Below are the code and all the weights of a small trained network. Each question names an input and a class and asks about switching units off, where a switched-off unit gives its printed mean instead of its output.

import numpy as np


def w(rows, s, z=0):
    codes = np.array(rows[::2]) - 128.0
    scale = np.full(codes.shape[1], s)
    scale[-1] = z or s
    return codes * scale


def f(y):
    return np.maximum(y, 0)


def log_softmax(a):
    a = a - a.max(-1, keepdims=True)
    return a - np.log(np.exp(a).sum(-1, keepdims=True))


def net(x, mask):
    res = np.array(x, float).reshape(1, 4) / 4 @ E
    y = f(res @ A[0][:, :-1].T + A[0][:, -1])
    res = res + np.where(mask, y, B[0][:, -1]) @ B[0][:, :-1]
    return log_softmax(res[-1] @ U[:, :-1].T + U[:, -1])


A, B = {}, {}
E = w([
[88,126,163,144,126,251,165,125,207,143,153],'x0',
[145,237,75,159,134,133,154,116,133,166,151],'x1',
[136,129,139,167,227,126,90,208,116,107,155],'x2',
[117,132,129,123,134,120,126,123,135,125,126],'x3',
],0.02)
A[0] = w([
[102,126,155,131,130,173,150,134,165,140,155,129],'N1',
[96,120,156,143,130,211,146,128,191,141,165,132],'N2',
[145,97,130,113,145,111,102,140,114,109,119,234],'N3',
[114,100,163,122,129,147,118,144,138,114,133,136],'N4',
[119,120,108,94,90,123,154,96,124,141,113,251],'N5',
[129,127,131,164,253,135,103,232,123,118,154,131],'N6',
[144,255,72,158,134,129,149,120,136,154,150,131],'N7',
[114,158,122,150,134,152,145,123,149,168,144,79],'N8',
[105,134,149,118,98,164,154,110,153,151,128,141],'N9',
[151,169,90,126,133,112,129,121,96,142,131,144],'N10',
],0.017,0.011)
B[0] = w([
[155,132,126,125,164,137,173,155,107,74,43,190],'N1',
[124,103,121,138,180,177,183,114,110,82,2,227],'N2',
[95,113,187,111,65,117,96,162,101,153,166,181],'N3',
[90,108,164,146,146,149,168,160,121,97,112,167],'N4',
[132,115,129,74,66,194,126,127,205,203,137,192],'N5',
[123,159,157,204,155,76,88,171,79,47,138,254],'N6',
[184,239,33,166,168,84,122,83,160,143,135,218],'N7',
[173,149,82,110,143,106,151,122,98,100,87,161],'N8',
[125,119,113,136,112,154,175,87,128,110,87,181],'N9',
[124,156,104,146,145,121,108,106,187,160,165,173],'N10',
],0.013,0.038)
U = w([
[98,42,179,1,45,155,70,164,144,207,188,255],'0',
[139,159,108,94,100,125,107,99,183,228,197,153],'1',
[64,104,182,125,51,84,86,172,64,115,194,199],'2',
[123,149,116,170,162,78,66,114,130,127,217,105],'3',
[62,19,170,67,109,180,161,101,140,130,89,196],'4',
[154,139,80,101,121,148,168,65,142,136,91,71],'5',
[67,73,183,148,165,147,134,173,90,87,104,73],'6',
[173,158,107,144,174,102,131,140,85,82,101,21],'7',
],0.0095,0.005)

Each question gives the input, the list of numbers given to net, and the class t.
The units are the neurons (one row each of A and B). Each row of codes is followed by its name. A weight is (code - 128) times the scale printed after its matrix; where a second scale follows, it is the last column's (A, B and U).
mask holds one flag per neuron, in row order. A switched-off neuron (its flag False) gives its mean, the last column of its row in B, instead of its output. The means were averaged over made-up inputs and are rounded, as every weight is.
A unit's drop is (log p(t) with every unit on - log p(t) with that unit switched off) / (log p(t) with every unit on - log p(t) with every unit switched off).
The circuit of an input: a set's keep is (log p(t) with only the set's units on - log p(t) with every unit switched off) / (log p(t) with every unit on - log p(t) with every unit switched off). Starting from all 10 units, units are removed one at a time, each time the one whose removal leaves the highest keep (on an exact tie, the one counted first), for as long as the keep stays at least 0.8.
circuit, biggest first: the units of the circuit, biggest drop first
unit that matters most: the unit with the biggest drop
top k neurons: the k neurons with the biggest drops, biggest first
drop when u is switched off: that unit's drop, to one decimal
input [-4,0,2,-6], class 2: circuit, biggest first : (N7; N2)
input [0,3,-7,-7], class 1: circuit, biggest first : (N2; N5)
input [-3,1,7,4], class 3: top neuron : (N2)
input [-1,1,-1,3], class 1: circuit, biggest first : (N6; N2)
input [-2,-7,8,6], class 2: circuit, biggest first : (N2; N3)
input [5,-3,0,-5], class 4: circuit, biggest first : (N6; N7)
input [-1,-2,0,4], class 0: circuit, biggest first : (N6; N2; N7)
input [0,-7,-8,-8], class 0: circuit, biggest first : (N2; N5)
input [0,5,-2,2], class 1: circuit, biggest first : (N2; N6)
input [-4,3,1,6], class 3: top 2 neurons : (N2; N5)
input [7,-4,1,-5], class 6: top 2 neurons : (N5; N1)
input [8,-3,1,3], class 6: top 2 neurons : (N5; N7)
input [8,1,-2,6], class 5: top 2 neurons : (N6; N8)
input [-1,-5,2,2], class 2: unit that matters most : N2
input [-6,-3,-1,8], class 0: drop when N6 is switched off : 0.2
input [-2,8,-4,-8], class 1: drop when N2 is switched off : 0.1
input [-3,1,2,0], class 3: drop when N2 is switched off : 0.3
input [4,-6,-1,-1], class 4: drop when N6 is switched off : 0.7
